Each row has a hidden trait or not; one of two labels after the row says which. A new part has a new trait and new labels.
(in the rows, 100 means zero)
[ 88 101 102  90  93 109  99 115  86  97  93 107 116  99  96 107  88  99
  98 105 137 100  97 107 127  86 112 102 116 105 102 101 109 101  95  99
  91  90 105 160  39  97 103 142  99  91 101 114  97  98  98  98  95  98
  92  97 111 102 109 130  96  85 110  92 110  67 111 104  98  94  71 116
  96  97  88 118 107 109  98 113  98  92 100  97  96 109 109 100 101 108] : C
[110  97  97 105 113  98 108  79 104 104 106  97  97  97 103  91 106  89
 108  95  84 100 102 103  60  93  91  95 101  98  98 100  95 103 117  87
 107 106 102  84 162  97  99  81  99 109 100  92 108 107 111 102 106 107
 110  99  81  92  96  73 109 103  89 114  79 100  97  95  91 108 125  81
 102  98 113  90 104  95 101  97  93  97 103 102 102  96  98 100  96  90] : U
[109 114 101 100  96  92  96  95 120  98 124  96  64 125  98  64 119  95
 102  97  85  96 102 101  43 119  95 107 106 122 101  95  91  94 118  71
  90 109 108  84 131  98 100 117  92 112  94  73 103 102 108 103 103 102
 108 102  99  83  97  77 107 113  86 115  97  74 110  88  96 104 106  69
 106 112 100  90 105  81  99  97  97  84 101  96 104 103  98 104  97  97] : U
[103  94  99 102 123 100 105  88  93 106  98 104  93  99  97  81 102  96
 108  99  89  99 101  95  85  85  96  94  97  92  99  99 100 101 123  91
 107 104 101  94 150  93 107  74  99 105 100  94  93 107  95 100 102 104
 100 100  94  99  97  91 103  96  96 100  79  70 105  97 107 103  83  93
 100  99 114  93 101 110 100  93 107  96 102 101 102 116 111  94 103  99] : U
[110 100 100 100 116  89 102  88 108 105 109 101  79  97 106 101 109 100
  95  97  72  95 103 106  96  78 100  96  96  93  99 104  96 103 107 106
 103 104  96  73 121 122 105  83  94 109  96 101  95 111  97 100  99 105
 112  99 126  96  97  83 108 108  96 106  96 103  79 105  87 111 120  88
 101 108 112  96 101  87 100  99  95 103 101 103  98  99  93  99 102  96] : U
[106 102  98 102 102 106 106  90 106  99 107  93 108 103 103  93 104  89
 108  95 103 103 100 106  46 128  93 100 119 101  99  97  99 101 110  78
 102 104 109 116 149  95  91 121 100 104 103  89 113 102 131 102 110 104
 109  98  65  87  99  75 110  99  90 122  90  92 103  92  82 102 128  88
 100  92  95  96 108  77 101  98  89  95 103  98 102  86  98 107  90  88] : C
[ 89  92  99 100  80 113 103  97  83 102  90 103 129 103  95  89  91  93
 115 101 134 107  97  95  85 106  93 102 112 100 100  96 110 102 108 117
 104  96 106 145 121  81  99 111 104  92 103 105 105  92 111 101 105 100
  90 100  55 100 103 108  99  86  99  98  87  64 126  96 107  94  85 102
  92  86  86 104 104 111 100 101 109  92 102  97 102 108 118 105 100 100] : C
[109 103  99 100 112 101 107  97 107  95 105  99 111  85 109 120  97  92
  96  96  90  98 102 115  93 109 105  94 117  96 100 106 100 105  99  93
  99  97 101 117  92 122  94 130  98 101 103 103 108 108 115  99 104 104
 113  96 119  91 102  84 106 102  99 139 105  97  78 105  69 106 128 105
 103  93 102 108 108  71 101 108  75 103 102 101  96  77  89 103  93  86] : U
[103  98  98 101 168 105 108  99  73 109 101 109  88  84  97  92  98  94
 103 100  83  89 104 104 101  90  99  89 103  98  99  97 104 102 122  55
 109  97 104  94 116 117 108  91  91 105  99 116  90 115  92  98  85 106
 102  97 123  96 100  87 108  92  95 108  81  40 102  95  98 107  59  99
 104 107 114  96 107 108  99  89  94  88 100 101  99 129 114  89 102  94] : U
[100 107 104  91  59  85  91 103 110 104 104 111  72 115  97  86 105 111
  91 103 118  98  97 100 132  31 106 103  89 105 101 106 101 102  95 154
  93  97  90  97  56 108 105  69  96 101  88 116  81 100  77  99  93  98
  92 101 124 105 100 126  98 104 106  72 106  76  99 115 110 102  90  91
  99 119 117 104  97 107  99 104 112  95  99 101  98 117 106 103 115 112] : C
[ 94  87 102  94  79 100 101 104  93 103  88 113 110  97  99 108  89 103
  98 102 132 102  97 102 137  49 106  96  93  91 100 107 108 106  93 151
 102  92  91 132  59 108 103  76 101  92  97 124  89 100  88  98  96 100
  91 101 108 109 105 126  97  89 109  82 100  87  97 115 102  99  97 110
  94 100 110 111 101 110  99 107 100 100 101 102  96 107 108  99 109 107] : C
[ 99  87  95 104 164 116 118  87  67 107  88 104 131  81  97 102  87  88
 116  97 103  99 102 101  78 113  90  87 111  86  97  95 110 105 129  59
 119  95 110 123 166  96 109 102 100  99 107 114 109 109 121  99 104 108
  99  96  67  97 100  84 108  81  95 116  62  58 113  90  97 102  73 108
  97  85 102  98 110 111 101  89  95  91 104 101 101 118 123  91  96  87] : C
[ 99  93  98 101 130 100 103  93  91 108  96 106  87 101  94  75 101  99
 108 101  90  97 100  91  91  74  98  95  89  97  99  98  97  99 121  89
 108 105 100  92 130  92 112  68  98 104  98  98  88 102  86 100  97 102
  98 102  96 102  97 101 100  96  97  90  84  61 115  96 112 105  66  91
  99 107 113  92  99 124  99  89 116  91 101 102 102 133 116  93 108 101] : C
[103  98 101  99  95  94  99  93 110 101 104 102  86 109  99  83 107  99
 103  99 103  99 100 100  89  92 101  99 100 104 100 100  98 100 109 106
  99 100 100 101  74  98 102  97  98 103  97  92  98 101  90 101 102 102
 101 100  96  97 100  93 102 103  96  99  93  89 102  99  97 103  92  88
  99 103 105  97 101  99 100 100 102  95 101 100 101 106 105 101 101 100] : U
[100 104 103  94  23  88  88  98 123  97 114 101  84 132 100  87 113 103
  97 100 133 104  96 102  79  92 100 113 106 119 102 101  97  99  98 136
  86 104 101 118  71  87  92 119  98 101  92  88 102  92 106 103 105  96
  97 103  89  93 102 110 101 108  95  93 114  92 108 105  93  99 123  82
  99 109  92 104 103  94 100 109  99  89 101  95 102  91  98 113 102 106] : C
[ 99  96  99  98 111 108 114 100  91 100  93 102 120  87 100 112  92  94
 102 100 112 100 100 106 112  90 104  94 105  90  99 103 105 106 102 106
 105  96 100 128  92 105 103 109 101  95 102 108  99 104 101  98 101 103
 101  97 105 100 103 107 100  88 105 107  93  90  95 104  93 100  92 110
  97  93 103 107 104 101 100 102  94 102 102 102  97  99 103  98  98  97] : C
[ 96 103 101  96  66 101  92 105 102  99 110 101  97 122  95  80 104 100
 101 104 129 101  99  99  82 115  98 107 113 120 101  95 103  96 104  96
  90  99 109 122  94  89  97 135  97 100  98 101 101  91 111 102 101  97
  94 101  88  94 103 106 100 100  95 102 106  68 122  97 100  94  94  93
  99 104  86 102 106  93 100 101 100  87 100  94 103 105 104 106 100 103] : C
[ 98  94 103  93  75  87  90 106 102 105 109 110  67 119  96  77 106 107
  96 104 112  94  99 100 109  62 101 105  90 115 101 100  99  97 104 123
  90  98  97  97  65 102 104  80  93 101  91 111  85 100  85 101  94  99
  92 102 117 100 102 112  99 104  97  84  97  65 109 101 105 101  82  87
 101 119 107 101 101 105  98 101 109  86  99  98 100 121 111 103 109 110] : C
[ 97  88 101  99  90  94  99  87  94 108  97 106  90 111  95  76 104 104
 107  99 121 102  97  93  85  53  92 101  93 100  99  98 104 102 116 136
 105 100  99  97 123  91 104  55 100 102  93 113  94  99 105 102 100 101
  91 101  73 104  99 111 100  93  94  85  78  63 117  99 111 100  86  85
  96 106 110  94  98 113 100  96 115  89 101  99 103 121 118 100 106 101] : U
[ 92 101  98 102 113 110 100  96  85 102 101  97 109 103  95  78  98  94
 104 100 111 101 100  96  54 125  94 100 108 106 100  93  99  97 119  54
 103 101 111 117 137  81 103 109  99  99 103  95 106  98 116 102 103 102
  94 100  72  93 100  90 103  93  93 111  86  74 119  87 104  98  70  95
  99  92  90  96 106 102 100  92 106  90 102  97 103 110 112  99  98  98] : C
[102 102  98 102 137 110 111  99  89  98  96  98 120  85 102 103  94  89
 104  99  93  99 101 104  91 130 102  93 118  94  99  99 101 102 109  60
 105 100 108 119 122 102 102 132 100  99 107  99 107 104 111  99 102 104
 106  97 101  94 102  86 105  91 100 120  92  87  98  95  89 101  96 108
 100  88  96 102 108 102 100  98  90 100 101 100  98 100 102  98  94  93] : C
[100  81 100 101  67  92  98  81 109 107  92 103 104 109 102  96 102 105
 105  98 121 106  96  93  96  59  92 100  82  86  98 102 103 106 100 158
 110 102  92  85 118  89  97  47 104 101  95 110  95  96 102 102 105 100
  95 103  66 107  96 111 100 100  98  78  84 107 101 108 110 101 122  88
  95  99 121  96  96 110 101 101 110 105 102 102 102  99 103 104 105 101] : U
[100  93 102  97  61  88  94  90 109 106 102 108  84 109  98  88 105 108
  97 101 112 100  99  98 111  49  97 104  89 102 100 104  98 103  99 154
 101  99  92  89  81 104 103  50  98 102  91 115  89  99  90 100  98 100
  94 102 104 104 100 115  98 103 100  81  98  90 105 109 108 103 104  88
  98 110 112  99  97 107 100 101 111  97 101 101 101 114 106 102 108 106] : U
[110  92 101 100 116  83 103  87 112 105  93 107  74  92 105 106 103 105
  93  99  78  95 100  99 137  32 106  90  77  80  99 110  93 105  96 137
 106 107  87  71  92 114 109  43 100 106  94 109  81 109  69  98  96 102
 105 100 135 111  96 108 101 105 105  84  94 117  73 113 104 115 105  97
 101 113 133  96  93 108  99  98 108 112 100 108  95 113  98  95 111 105] : U
[ 98  93 102  93  79  93  99  98  96 101  95 109 107  97  99 104  95 104
  94 101 121  98  97 107 134  53 109  97  98  96 101 107 105 105  93 143
  96  93  93 117  53 114 102  95  97  97  95 122  88 104  80  99  95 101
  96  99 122 105 105 121  98  95 108  87 105  82  91 114  95 102  93 105
  98 105 112 112 102 104  99 106  99  99 100 101  95 107 107 101 108 106] : C
[ 93  99  99  96 127 114 105 114  73 100  89 107 115  93  94 106  86  95
 101 104 123  97 100 105 124 101 104  95 113 106 101  99 111 102 109  76
  99  90 105 143  80 104 106 118  96  93 105 120  90 103 102  98  96 102
  93  96 111  99 106 109  99  85 103 102  96  51 113  98 100  97  55 119
  98  95  92 110 108 110  99  98  95  91 101  98  97 118 113  98 101 100] : C
[105  91 100  98  62  91 101  83 117 102 103 100 110 106 106 106 103 102
  99  96 111 104  99 106 114  72  95 102 102  93  99 105 101 106  96 130
 103  98  97 102 107 111  93  87 100 103  95 109 104 102 112 102 106 103
 100  99  85  98 100 100 106 104  96 103  97 113  91 111  82 103 147  88
  98  99 108 103 103  86 102 107  89 103 102 101 100  81  93 109  98  96] : C
[100 101 101  94  38 101  98  95 110  97 108 100 107 118 101  89 102  97
 100  98 139 106  97 109  67  97  97 107 122 110 101 101 105 103  95 131
  92  96 105 140  85  99  89 135  98  98  96 100 110  97 122 103 107 101
  99  99  68  91 104 104 104 100  95 106 110  95 110 103  82  97 135  90
  97  94  91 110 109  78 100 109  90  93 102  94 101  77  98 114  95  98] : C
